Rows, each with its class
3; 6; 3; -1; 2; 6; 0; -1; 1; 0; -1; 0; -2; -3; -1; 3; -1; 5
<71>
0; -2; -5; 27; -5; -6; 4; -13; -1; -5; -1; -1; -2; 0; 0; -4; 0; -2
<71>
2; -2; 2; -8; 2; 7; -1; -11; 1; 13; -1; 1; -3; -3; 2; 2; -3; -7
<76>
29; 0; 3; 10; 5; 17; -3; 4; -19; 31; 6; 8; 0; -45; -17; -2; 2; 45
<71>
2; 3; 1; -9; -1; 1; 2; -16; 1; -15; 14; -1; -5; 15; 4; 1; 5; -13
<76>
-3; -4; 4; -1; -2; -8; 0; -15; 0; -3; 1; -4; -1; 0; -6; -3; 3; -4
<71>
9; 1; -2; 0; 0; 4; -2; 3; -10; -14; -1; 2; 0; 10; -3; -1; 1; -6
<76>
0; 4; -3; -4; -5; 5; 1; -16; 4; 11; -1; 7; 1; 8; 2; 0; 14; -15
<76>
2; -7; -2; 1; -5; -6; 0; -17; -8; -6; -3; -1; -6; -4; -2; -2; 0; 10
<71>
9; 1; -5; -1; 0; -5; -1; -2; -3; -6; 2; 1; -3; 9; -1; 1; 4; -1
<76>
-2; 2; 0; -3; 2; 7; 1; -5; 2; 2; -1; 6; -1; 1; -1; 0; 1; 1
<71>
7; 2; 1; 8; -11; -5; 2; 20; -1; 4; -1; -9; 4; 5; 1; -1; -2; 3
<71>
0; 6; 1; -6; -2; 5; -1; -11; 3; 7; 0; -4; -2; 9; 4; 0; -3; -14
<76>
6; -4; 3; 10; 2; -3; 0; 13; 0; 7; 2; -1; 10; -12; 3; -4; 0; 4
<76>
5; -3; 0; 6; -4; -4; 1; 3; -3; -4; -2; -16; 4; -5; -1; -7; -3; 5
<71>
-1; -1; 1; -4; -1; 1; 4; -25; 3; 2; 1; 1; -2; -4; 2; -1; 2; -8
<71>
1; 3; 1; 0; 0; 8; -5; -7; 1; 9; 8; -1; -1; 2; 0; 1; -1; 1
<76>

Rows with their classes
1; 0; 2; 0; 1; 0; -4; 2; 2; 1; -3; 2; 0; 0; 0; -3; -6; -2
<58>
-1; 0; 2; 1; -1; -5; -7; 3; -3; 5; -1; 6; 1; -7; 3; -7; -2; -4
<58>
4; -3; 1; 0; 1; -1; 0; 5; 1; 5; -5; 6; 0; 2; 0; 0; -4; 2
<63>
5; 1; 5; 2; -1; -1; -10; 3; -1; 6; -4; 7; 3; -3; 1; -6; -3; 3
<63>
0; 4; 0; 0; -4; -2; 2; -1; 2; 2; -3; 0; 2; -1; 1; 3; -2; -4
<58>
6; -4; 2; 0; -2; 0; -1; -6; -5; 9; 0; 4; 3; -1; 1; 0; -3; 3
<58>
0; 0; -3; 2; 2; 1; -5; 5; -1; 2; 1; -2; 2; 0; -1; 3; -4; 3
<63>
1; -5; 0; 0; 2; 1; 1; 1; 2; 8; 0; 2; 1; 0; 0; -1; -5; -2
<63>
2; 1; 2; 1; 0; -1; 0; 5; -1; 8; -4; 4; 3; -2; 1; 2; -10; 1
<63>
-2; 0; 1; 0; 0; -1; -7; 9; 2; -2; 1; 2; -2; 1; 1; -4; -2; -3
<58>
-1; -7; 1; -2; 2; -1; -1; 5; 5; 3; -3; 2; 0; -2; 0; 5; -4; -3
<63>
3; 0; 5; 1; 2; 0; -4; 6; -4; 1; -1; 5; 0; 1; 1; -9; -1; 6
<58>
-4; -5; 1; -2; 0; 1; -2; -4; 1; 1; 5; 2; -1; 8; -2; -6; -2; 0
<63>
9; 4; 2; 2; 1; -1; -1; 4; 0; 1; -4; 3; 2; 3; 0; -2; -4; 10
<58>
0; -3; 3; 2; -4; 0; -3; -1; -5; -1; 0; 4; 2; 2; 0; -5; -3; 0
<63>

Rows with their classes
-2; 5; 1; 0; -3; 1; -5; 2; -7; 8; 0; 2; 6; 8; 7; 2; -2; -3
Z872
-4; 14; 3; 1; -1; 3; -3; 4; -6; 6; -3; 0; 2; -1; 1; 7; -4; 5
Z180
-2; 7; 0; 2; -3; -1; -7; 3; -2; 9; 0; 3; 2; 4; 5; 2; 2; -3
Z180
1; 7; -9; 0; 0; 2; -3; -3; -4; 8; 1; 2; 6; 10; 5; 1; 0; 0
Z769
-3; 5; 6; 3; -4; 4; -10; 3; -3; 10; -1; 4; 4; 2; 5; 1; 2; -1
Z180
7; 5; -6; 2; -8; 0; -10; -7; -3; 12; 2; 8; 9; 8; 11; 2; 7; -5
Z180
3; 8; -8; 0; -1; 1; -2; 0; -8; 6; 1; -1; 2; 5; 8; 4; -3; -5
Z769
2; 4; 0; 1; -2; -1; -7; -2; -3; 6; 0; 2; 1; 5; 5; 2; -1; 1
Z180
0; 9; 2; 0; -1; 0; -1; 0; -4; 4; -1; 0; 6; 7; 2; 1; -3; 2
Z872
-2; 10; 4; -1; -3; -1; -4; 0; -6; 4; 0; 2; 7; 5; 6; 0; -2; 0
Z872
2; 10; 0; 0; 0; 1; -8; -3; -7; 5; 2; 1; 6; 5; 4; 2; -3; 3
Z872
-3; 13; 10; 2; -2; -2; -2; 6; -5; 6; -3; -1; 3; 5; 1; 5; -2; 2
Z180
-1; 6; -7; -1; -3; 2; 1; 2; -5; 8; -2; 1; 6; 6; 2; 1; -4; 2
Z769
-7; 10; 12; 0; 2; 0; -11; 4; -8; 4; -1; 2; 4; 6; 1; 2; -8; 3
Z872
-1; 10; 3; 1; -5; 0; -10; 4; -6; 7; -2; 1; 4; 5; 6; 3; -2; -2
Z180
-2; 7; 0; 1; 0; 0; -8; 2; -6; 7; 0; 0; 3; 6; 3; 2; 0; 2
Z872
1; 3; 3; 1; -4; -2; -6; 2; -6; 8; -2; 0; 3; 11; 7; 3; 2; -1
Z872
-2; 8; 6; 1; 0; -5; -5; -1; -6; 7; 2; 0; 4; 8; 5; 1; 0; 5
Z872
-11; 10; 10; 1; 2; 3; -4; 8; -2; 8; -3; 1; 0; -7; -3; 6; -8; 4
Z180
1; 5; -9; 0; -2; 2; 1; 2; -5; 7; -1; 1; 4; 6; 4; 1; -2; -2
Z769
-5; 6; -2; 0; -2; -1; -7; 5; -5; 7; -1; -1; 0; 5; 4; 2; 1; 1
Z769
-2; 11; -5; 0; 1; 1; 3; 5; -5; 5; -1; -3; 0; 1; 4; 5; -3; 0
Z769
0; 9; -2; -1; -4; -1; -11; -1; -5; 10; 0; 6; 6; 4; 7; 1; -1; -3
Z180
-8; 7; 0; -2; 3; 4; -5; 8; -7; 4; -1; -3; 2; 4; 1; 1; -6; 1
Z769
-4; 9; -3; -1; 2; 2; -6; 7; -5; 5; -3; 0; -3; 4; -1; 4; -4; 3
Z769
-2; 7; 2; 1; -4; -1; -3; 2; -6; 7; 0; 0; 4; 7; 4; 2; 0; 0
Z180
1; 15; -1; 2; -1; 1; -9; 1; -8; 6; -1; 0; 6; 9; 6; 4; -1; -1
Z872
-1; 12; 3; 1; 1; 1; -7; 6; -10; 3; -4; -4; 1; 9; 7; 6; -7; 0
Z872
4; 8; -3; 3; -6; -5; -7; -4; -4; 9; 1; 5; 5; 9; 6; 0; 5; -2
Z180

Rows with their classes
-2; 0; -1; -1; 2; -1; 0; 3; 1; 0; 1; -2; -2; -2; 2; 2; 2; -2
(21)
-1; 0; 0; -3; 0; 2; 1; 0; -2; 0; -1; 0; 0; -1; -1; 2; 1; 1
(21)
1; 0; -2; -1; -1; -3; -2; -1; -1; -1; 1; 1; 2; -1; -2; -2; 0; 0
(25)
-1; -1; -1; 0; 1; 1; 1; 0; 0; -1; 0; 1; 1; -1; -2; 2; 1; 1
(23)
-4; -3; 0; 0; 2; 3; 2; 1; 1; 1; -1; -2; -3; 0; 1; 5; 3; -2
(21)
-1; -1; 0; -1; 0; 2; 1; 0; -1; 0; -1; 1; -1; -1; -1; 4; 1; -1
(23)
3; 1; -3; 1; 3; 2; 0; 2; 1; -2; 2; -3; 1; -2; 0; 1; 3; 0
(21)
-3; -2; 0; -3; 0; -5; -2; 0; 1; 2; -1; 3; -1; -1; 0; 1; 0; -2
(25)
0; -1; 0; 0; 2; 2; 1; 0; 0; -1; 0; -2; 0; -2; -1; 5; 2; -2
(21)
2; 1; 0; -1; -2; -4; -1; -2; -1; 0; 0; 2; 1; -1; 0; -4; -1; 0
(25)
0; -1; -1; 1; 1; 2; 2; 0; -1; -1; 1; -3; -1; -2; 0; 3; 0; 0
(21)
4; -2; -3; 1; -1; -5; -2; -5; -3; -4; 4; 0; 5; 0; -3; -1; 2; 1
(25)
-4; -1; 2; -1; 2; 4; 2; 2; 1; 1; -3; 0; -3; -1; 1; 6; 1; -1
(23)
0; -1; -2; 0; 2; 0; 0; 2; 1; 0; 1; 1; 1; -2; -1; 2; 2; -1
(23)
0; 0; -2; -1; -1; -1; -1; 0; -1; 1; 0; 1; 0; 0; 0; -2; 1; 0
(25)
-2; -2; -3; -1; 3; 0; 1; 2; 1; 0; 1; -2; -2; -3; 1; 4; 4; -3
(23)
-1; -2; 0; 1; 2; 5; 2; 1; -1; -1; -1; -3; -1; -1; 0; 6; 2; 0
(21)
-1; -2; -2; -1; 2; -1; -1; 0; 1; -1; 0; 0; 1; -1; -1; 3; 2; -2
(23)
-2; -1; -3; -1; 1; 1; -1; 4; 2; 1; 1; 0; 0; 1; -1; 1; 2; -1
(23)
1; -1; -2; -1; -2; -7; -4; -3; -1; 0; 1; 3; 2; 1; -2; -3; -1; -1
(25)
-1; -2; -2; 0; 3; 3; 2; 2; 0; -1; 0; -2; -1; -3; -1; 6; 3; -2
(21)
3; -1; -4; 2; 1; -3; -3; -1; 0; -2; 3; 0; 5; 1; -2; -1; 2; 0
(25)
2; 2; -2; -2; -1; -5; -2; -1; 1; 1; 1; 0; 0; -1; 0; -4; -1; -3
(25)
0; -2; -1; 1; 1; 2; 1; -1; -1; -1; 0; -1; 1; -1; -2; 4; 2; 0
(21)
-3; -2; 1; -2; 0; 1; 0; 0; 1; 1; -3; 2; -2; 0; 0; 6; 0; -2
(21)
-2; -2; -2; 0; 2; 3; 1; 2; 1; -1; 1; 0; 0; 0; -1; 4; 3; 0
(23)
-3; -2; 0; 0; 3; 2; 1; 1; 0; -1; 0; -2; -2; -2; 1; 6; 4; -2
(23)
-4; -2; -1; -2; 0; 0; 1; 0; -1; 3; 0; 0; -3; -1; 2; 2; 5; -1
(21)
0; -1; 0; -1; -2; -2; -1; -2; -1; 0; -1; 3; 2; 1; -2; -1; -1; 1
(25)
-2; -1; -2; 0; 3; 2; 1; 4; 1; -1; 1; -2; 0; -1; 0; 2; 2; 0
(23)
-3; -1; 0; -2; 3; 1; 1; 2; 0; 0; 0; -2; -4; -3; 2; 5; 3; -2
(23)
-1; 0; -1; 0; 2; 1; 1; 2; 1; -2; 0; -3; -1; -3; 1; 3; 3; -1
(21)
-1; -3; -1; 0; 1; 0; 0; -1; 0; 0; 0; 1; 0; 0; -2; 5; 2; -1
(21)
2; 1; -1; -1; 2; 2; 1; 2; 0; -2; -3; -1; 1; -4; -3; 4; 1; -1
(21)
0; 0; -1; 0; -1; -3; -1; -1; -1; 0; 1; 0; 0; -1; 0; -3; 1; 0
(25)
1; -1; -2; -1; -1; -3; 0; 0; 1; 1; 2; 3; 2; 1; -2; -3; 0; 0
(25)
-2; -2; -1; -1; 1; 1; 0; 0; -1; -1; -1; 1; 1; -1; -2; 4; 1; 0
(21)
0; -2; -1; 1; 2; -2; -2; 0; 2; -1; 1; 1; 2; 0; -1; 4; 1; -3
(21)
-2; -1; 1; 0; 2; 4; 3; 1; -1; -1; -2; -3; -2; -2; 0; 5; 2; 0
(21)
-4; -2; 0; -2; 1; 0; 1; 0; -2; 0; -1; -1; -3; -2; 1; 3; 2; 0
(23)
-1; 0; 0; -1; 1; 0; 0; 1; 1; 0; -1; -1; -3; -3; 1; 3; 2; -2
(23)
-1; 0; 0; -1; 1; 1; 1; 1; 0; 0; 0; -1; -1; -1; 0; 2; 1; 0
(23)
-1; -2; -1; 0; 2; 2; 1; 1; -1; -1; 1; -2; -1; -1; 0; 3; 3; 0
(23)
-1; -1; 1; -1; 2; 1; 1; 1; 0; 0; 0; -2; -3; -3; 1; 4; 2; -1
(21)
-2; -1; 0; -1; 2; 2; 1; 1; 0; 0; -1; -1; -1; -2; 0; 5; 2; -1
(21)
-2; -1; -1; -2; -1; -5; -2; -1; 0; 2; 1; 3; 0; 0; 0; -1; 0; -2
(25)
-1; -2; -2; -1; 1; -6; -2; -1; 0; 0; 2; 0; 1; 0; 1; -1; 2; -2
(25)
-2; -3; 0; -1; 1; 1; 1; -1; -1; -1; -1; 0; -1; -2; -1; 5; 2; -1
(23)
-2; -1; 1; -1; 0; 1; 1; 1; 0; 0; -1; 0; -1; 0; 0; 2; 0; -1
(23)
-4; -2; 0; -2; 2; 0; 1; 2; 1; 1; -1; -1; -4; -2; 2; 4; 3; -3
(23)
0; 0; 0; -2; -1; -6; -3; -1; 0; 2; 0; 2; 0; -2; -1; -2; -1; -1
(25)
-2; -2; 1; 0; -2; 3; 2; -3; -3; 1; -2; 1; -1; 0; -1; 4; 0; 1
(21)
0; -1; -2; 0; 1; 1; 1; 1; 0; -1; 1; -2; 0; -1; 0; 1; 3; -1
(21)
0; -3; -4; 2; 3; 0; -2; 3; 3; -1; 3; 0; 3; 2; -2; 2; 4; -1
(21)
-1; -1; 1; 0; 2; 2; 1; 0; 0; -2; -1; -2; -1; -2; 1; 5; 2; 0
(21)
-2; -2; -2; 0; 2; 2; 0; 1; 0; -1; 0; 0; 1; -1; -1; 5; 3; 0
(23)
1; -1; 0; -1; 2; 1; 1; 0; -1; -1; 0; -1; 0; -3; -1; 4; 2; -1
(21)
-2; -3; 0; -2; 3; 2; 1; 1; 1; 1; -1; -1; -3; -3; 0; 7; 3; -4
(21)
0; -1; 0; 1; 1; 0; -1; -1; -1; -2; -1; -1; 0; -2; -1; 4; 1; -1
(21)

Rows, each with its class
0; 0; -5; 8; -2; 0; -4; 5; 2; 6; 2; -1; -2; 3; -1; 0; -1; 0
Z743
-2; 2; -3; 0; 2; -1; -3; -7; 0; -1; -5; -2; 1; -6; 4; 0; -4; 3
Z796
0; 5; -1; 1; 3; -2; 1; 0; -1; 2; -9; -1; 3; 3; 3; 0; -3; 1
Z796
4; -7; -2; 5; -4; 2; -3; 13; 1; 12; 13; 1; -4; 2; -3; 1; -1; -3
Z796
-2; 4; 3; -2; 0; 1; 0; -5; 1; -2; -4; 1; 2; 2; 0; -1; -3; 2
Z597
-3; 0; 2; -1; 2; -2; 6; -4; 3; 1; -5; -1; 1; -3; 2; 0; 1; 2
Z743
1; 8; -2; -3; 2; 2; -8; -7; 0; -4; -2; 0; 3; -2; -2; 0; -1; 1
Z638
0; 7; 2; -4; 1; 1; -4; -5; 1; -2; -6; 1; 4; 1; 1; 0; -2; 1
Z636
3; -4; -3; 4; -1; 0; 0; 8; -1; 5; 5; 0; -1; 2; -2; 1; 0; -2
Z796
-4; 4; -1; -4; 6; -3; -1; -17; 0; -8; -14; -3; 2; -16; 7; 1; 1; 5
Z796
-2; -2; 0; -1; 0; 0; 2; -4; 0; -3; 0; 0; -1; -6; 0; 2; 8; 0
Z935
3; 2; -7; -2; -5; 3; -12; -2; 3; 2; 7; -1; -3; -7; -2; 0; 1; 0
Z638
-3; -1; 1; -3; 0; 0; -1; -7; 2; -1; 2; -1; 0; -5; 0; 0; 0; 2
Z743
1; 3; -1; 3; 3; -3; 2; 5; -1; 4; -12; -1; 2; 6; 4; 1; 0; -2
Z796
6; 3; -1; 4; 5; -2; 1; 5; -5; 3; -2; 1; 4; 3; 1; 1; -6; 0
Z796
1; -3; -7; 1; -1; 1; -5; -2; 2; 3; 5; -3; -4; -12; 2; 1; 0; 1
Z796
-3; 6; -5; 0; 3; -3; -2; -9; 0; -3; -12; -3; 1; -6; 5; 1; 0; 4
Z743
0; 0; -1; 0; 0; 0; -3; 0; 1; 3; 2; 0; 0; -1; 0; -1; -3; 2
Z743
-2; 5; 0; 1; 2; -3; 2; -3; -1; -1; -10; -1; 2; 5; 3; -1; -4; 4
Z743

Rows with their classes
2; -4; 0; 12; 0; -12; -2; -1; -1; -3; 5; -1; -9; 2; -2; -5; 2; -21
(225)
0; 1; 2; 2; -1; -2; -2; -1; -3; -4; 0; 7; -1; -3; -3; -6; 6; -6
(229)
0; -1; 1; 4; 0; -4; 0; 0; 2; -2; 4; -1; -4; 3; -1; -2; -1; -3
(225)
-3; 0; 5; -3; 0; 1; 1; 3; 4; -2; 8; -2; -1; 4; -3; -3; -3; 0
(240)
-1; -4; 11; 2; -3; -3; -3; -1; 0; 0; 1; 2; 1; 0; -6; -6; 3; -1
(229)
-4; 0; 8; 4; -1; -5; 0; -3; 0; -5; 10; 1; -1; 6; -9; -9; 3; -5
(223)
-1; -5; 2; 8; -5; -4; -5; 0; -4; 0; 4; -5; -4; 4; 0; -2; -1; -1
(240)
-3; -3; 5; 3; 1; -2; -2; -1; -1; -1; 5; -1; 0; -1; -5; -4; 1; 0
(223)
2; 0; 5; 0; 3; -3; 2; -1; 2; -4; 7; 3; -5; -1; -3; -7; 1; -4
(240)
1; -7; 0; 2; 0; -1; -4; -2; -6; -2; 1; 3; -1; -4; -1; -4; 1; -4
(223)
-1; 5; 2; 2; 0; -2; 0; 0; 4; 0; -2; 0; 0; -1; -1; 0; -1; 0
(223)
-2; 1; 2; -4; -4; 7; -1; -2; -1; -1; 2; -1; 2; 1; -1; -3; -1; 1
(228)
-1; -1; 13; -2; -3; 4; 1; -4; 3; 4; 2; -5; 3; 3; -3; -5; 0; 4
(240)
-2; -2; 4; -7; -3; 6; 1; 0; 0; -4; 7; -1; 0; 3; -2; -3; -3; 1
(223)
-3; 0; 3; -3; -3; 6; 1; 1; -1; 1; 2; 1; 5; 3; -5; -3; 3; 0
(228)
-2; 1; 5; 4; 2; -6; 0; -3; 2; -3; 3; 0; -1; 2; -6; -7; 3; -4
(223)
3; 1; -1; 2; 1; -4; 3; -1; 1; 2; -4; -1; -4; 1; 3; 1; -6; -2
(225)
-3; 2; 5; -6; -2; 4; 1; 1; 2; -2; 6; 1; 2; 4; -4; -2; 0; 1
(223)
-3; -2; 7; 2; -10; 3; -1; 2; -3; -4; 12; -4; -6; 3; -5; -9; 1; -2
(229)
-2; -1; 4; 6; -7; 0; -2; 1; -4; -1; 5; -5; -9; 4; 2; -4; 1; -3
(225)
3; -2; 3; 3; 3; -4; 2; -2; 3; -1; 2; -2; -10; 0; 0; -3; -4; 0
(240)
-2; -4; 0; 3; -3; 1; -6; -3; -6; 1; 3; 1; 1; -1; -3; -6; 2; 0
(229)
1; -3; 4; 2; 1; -5; -3; -1; 1; -4; 3; 2; 0; -2; -6; -6; 0; 0
(223)
-2; -3; 8; 0; -2; 1; -1; 0; -2; -2; 7; -3; -3; 4; -4; -5; -1; -1
(223)
-2; -1; 5; 2; -1; -2; -2; -1; 2; -4; 9; 1; 1; 3; -8; -9; 2; -1
(228)
-1; -5; 5; -4; 0; 3; -1; -1; 0; -3; 6; 2; 3; -2; -7; -4; -1; 2
(229)
